Below is a small trained network, with its code and all its weights. Each question gives an input and a target symbol and asks what happens when units are switched off, that is, made to give their printed mean instead of their output.

import numpy as np


def w(rows, s, z=0):
    codes = np.array(rows[::2]) - 128.0
    scale = np.full(codes.shape[1], s)
    scale[-1] = z or s
    return codes * scale


def f(y):
    return y / 2 * (1 + np.tanh(0.7978845608 * (y + 0.044715 * y**3)))


def softmax(a):
    e = np.exp(a - a.max(-1, keepdims=True))
    return e / e.sum(-1, keepdims=True)


def log_softmax(a):
    a = a - a.max(-1, keepdims=True)
    return a - np.log(np.exp(a).sum(-1, keepdims=True))


def net(x, mask):
    ids = ['αδζθλμξστω'.index(c) for c in x.split()]
    T = len(ids)
    res = E[ids] + P[:T]
    r = res
    for j in range(3):
        rows = slice(3 * j, 3 * j + 3)
        q, k, v = (r @ M[0][rows].T for M in (Q, K, V))
        z = softmax(np.where(np.tri(T) > 0, q @ k.T / 3**0.5, -1e9)) @ v
        o = O[0][rows]
        res = res + np.where(mask[j], z, o[:, -1]) @ o[:, :-1]
    y = f(res @ A[0][:, :-1].T + A[0][:, -1])
    res = res + np.where(mask[3:11], y, B[0][:, -1]) @ B[0][:, :-1]
    return log_softmax(res[-1] @ U[:, :-1].T + U[:, -1])


Q, K, V, O, A, B = {}, {}, {}, {}, {}, {}
E = w([
[15,91,132],'α',
[52,55,94],'δ',
[150,138,193],'ζ',
[79,145,1],'θ',
[67,24,219],'λ',
[93,75,119],'μ',
[135,74,123],'ξ',
[122,167,226],'σ',
[168,105,159],'τ',
[101,33,66],'ω',
],0.017)
P = w([
[252,79,133],'0',
[63,71,108],'1',
[57,65,94],'2',
[41,133,174],'3',
[67,84,118],'4',
[65,88,120],'5',
[59,103,136],'6',
[81,86,121],'7',
[51,108,142],'8',
[42,106,135],'9',
],0.012)
Q[0] = w([
[96,45,201],'H1',
[192,240,74],'H1',
[231,255,40],'H1',
[228,185,147],'H2',
[79,17,150],'H2',
[235,94,181],'H2',
[133,146,140],'H3',
[170,123,66],'H3',
[88,22,114],'H3',
],0.0095)
K[0] = w([
[180,91,145],'H1',
[39,158,188],'H1',
[31,118,120],'H1',
[48,122,103],'H2',
[246,128,111],'H2',
[138,137,141],'H2',
[161,119,105],'H3',
[127,209,123],'H3',
[190,125,89],'H3',
],0.014)
V[0] = w([
[144,194,176],'H1',
[118,161,151],'H1',
[248,166,162],'H1',
[98,144,135],'H2',
[214,163,141],'H2',
[132,187,199],'H2',
[149,80,82],'H3',
[109,146,130],'H3',
[113,102,110],'H3',
],0.016)
O[0] = w([
[249,121,197,7],'H1',
[138,148,218,39],'H1',
[255,200,184,235],'H1',
[115,103,133,48],'H2',
[178,208,223,187],'H2',
[133,147,173,27],'H2',
[104,136,108,255],'H3',
[123,124,103,80],'H3',
[100,125,137,188],'H3',
],0.0082,0.0094)
A[0] = w([
[90,254,83,255],'N1',
[145,87,137,127],'N2',
[91,65,223,184],'N3',
[112,182,94,251],'N4',
[105,89,113,95],'N5',
[98,85,19,154],'N6',
[161,110,81,132],'N7',
[56,129,128,132],'N8',
],0.0097,0.0053)
B[0] = w([
[231,106,73,178],'N1',
[96,79,158,127],'N2',
[26,91,139,145],'N3',
[245,36,72,166],'N4',
[139,146,147,169],'N5',
[89,189,150,254],'N6',
[108,72,135,136],'N7',
[107,145,149,197],'N8',
],0.011,0.024)
U = w([
[107,119,229,42],'α',
[76,104,170,204],'δ',
[202,9,66,253],'ζ',
[35,73,255,137],'θ',
[117,136,94,144],'λ',
[140,155,15,56],'μ',
[126,198,173,57],'ξ',
[176,185,106,112],'σ',
[66,92,130,54],'τ',
[134,82,74,181],'ω',
],0.0099,0.0049)

Each question gives the input, a string of symbols that net reads in full, and the target symbol t.
The units are the heads (3 rows each of Q, K, V and O) and the neurons (one row each of A and B). Each row of codes is followed by its name. A weight is (code - 128) times the scale printed after its matrix; where a second scale follows, it is the last column's (O, A, B and U).
mask holds one flag per unit, heads first, then neurons. A switched-off unit (its flag False) gives its mean, the last column of its rows in O or B, instead of its output. The means were averaged over made-up inputs and are rounded, as every weight is.
A unit's drop is (log p(t) with every unit on - log p(t) with that unit switched off) / (log p(t) with every unit on - log p(t) with every unit switched off).
The circuit of an input: a set's keep is (log p(t) with only the set's units on - log p(t) with every unit switched off) / (log p(t) with every unit on - log p(t) with every unit switched off). Starting from all 11 units, units are removed one at a time, each time the one whose removal leaves the highest keep (on an exact tie, the one counted first), for as long as the keep stays at least 0.8.
units of the circuit, in order: the units of the circuit, biggest drop first
k most important neurons: the k neurons with the biggest drops, biggest first
which heads matter: for each layer, one digit per head in row order, 1 if its drop is at least 0.15 and else 0, layers parted by /
drop of u: that unit's drop, to one decimal
input ξ ω τ δ, target ζ: units of the circuit, in order	(N6 H1 N1)
input α τ λ σ ξ μ α ξ σ σ, target θ: which heads matter	110
input ω δ ζ ξ ζ ζ ω λ ζ, target μ: units of the circuit, in order	(H1 N1)
input τ σ ξ, target σ: units of the circuit, in order	(H1)
input ξ α ζ θ ζ τ, target ζ: 2 most important neurons	(N6 N8)
input τ ω α μ θ ξ, target σ: units of the circuit, in order	(H1 H2 N6)
input ξ μ τ σ, target ζ: units of the circuit, in order	(N6 N1)
input ξ δ ω θ δ ζ ξ α, target ζ: units of the circuit, in order	(N6 H1 N1)
input α ξ τ, target θ: 2 most important neurons	(N1 N6)
input ξ τ τ ζ λ σ α, target ζ: which heads matter	000
input δ ξ ξ, target τ: units of the circuit, in order	(H1 N6)
input ω λ ξ ω, target μ: units of the circuit, in order	(H1 N1 H2)
input τ ζ ξ τ λ δ δ, target σ: units of the circuit, in order	(H1 H2 N6)
input ξ σ ω, target ζ: units of the circuit, in order	(H1 N6 H2 N8)
input ξ ω τ ξ λ μ ω σ λ μ, target ζ: which heads matter	000
input ζ α σ δ μ α ξ τ μ, target ξ: units of the circuit, in order	(H2)
input σ τ σ α ξ ξ σ α δ, target α: which heads matter	100
input α μ λ ξ α α, target θ: units of the circuit, in order	(H1 N8 N3)
input δ ζ ω μ α τ ω δ τ μ, target τ: 2 most important neurons	(N6 N8)
input τ λ θ δ τ δ ζ σ, target σ: 2 most important neurons	(N6 N8)
input ξ τ α α λ μ ξ ζ, target ζ: units of the circuit, in order	(N6)
input τ ξ ω τ α σ, target σ: 2 most important neurons	(N6 N1)
input ζ τ μ ω σ ξ ξ, target ξ: drop of H1	1.2
input ω θ α ζ τ λ τ, target μ: drop of N5	0.0
input τ ξ α ω θ ω α ω, target σ: drop of H2	0.8
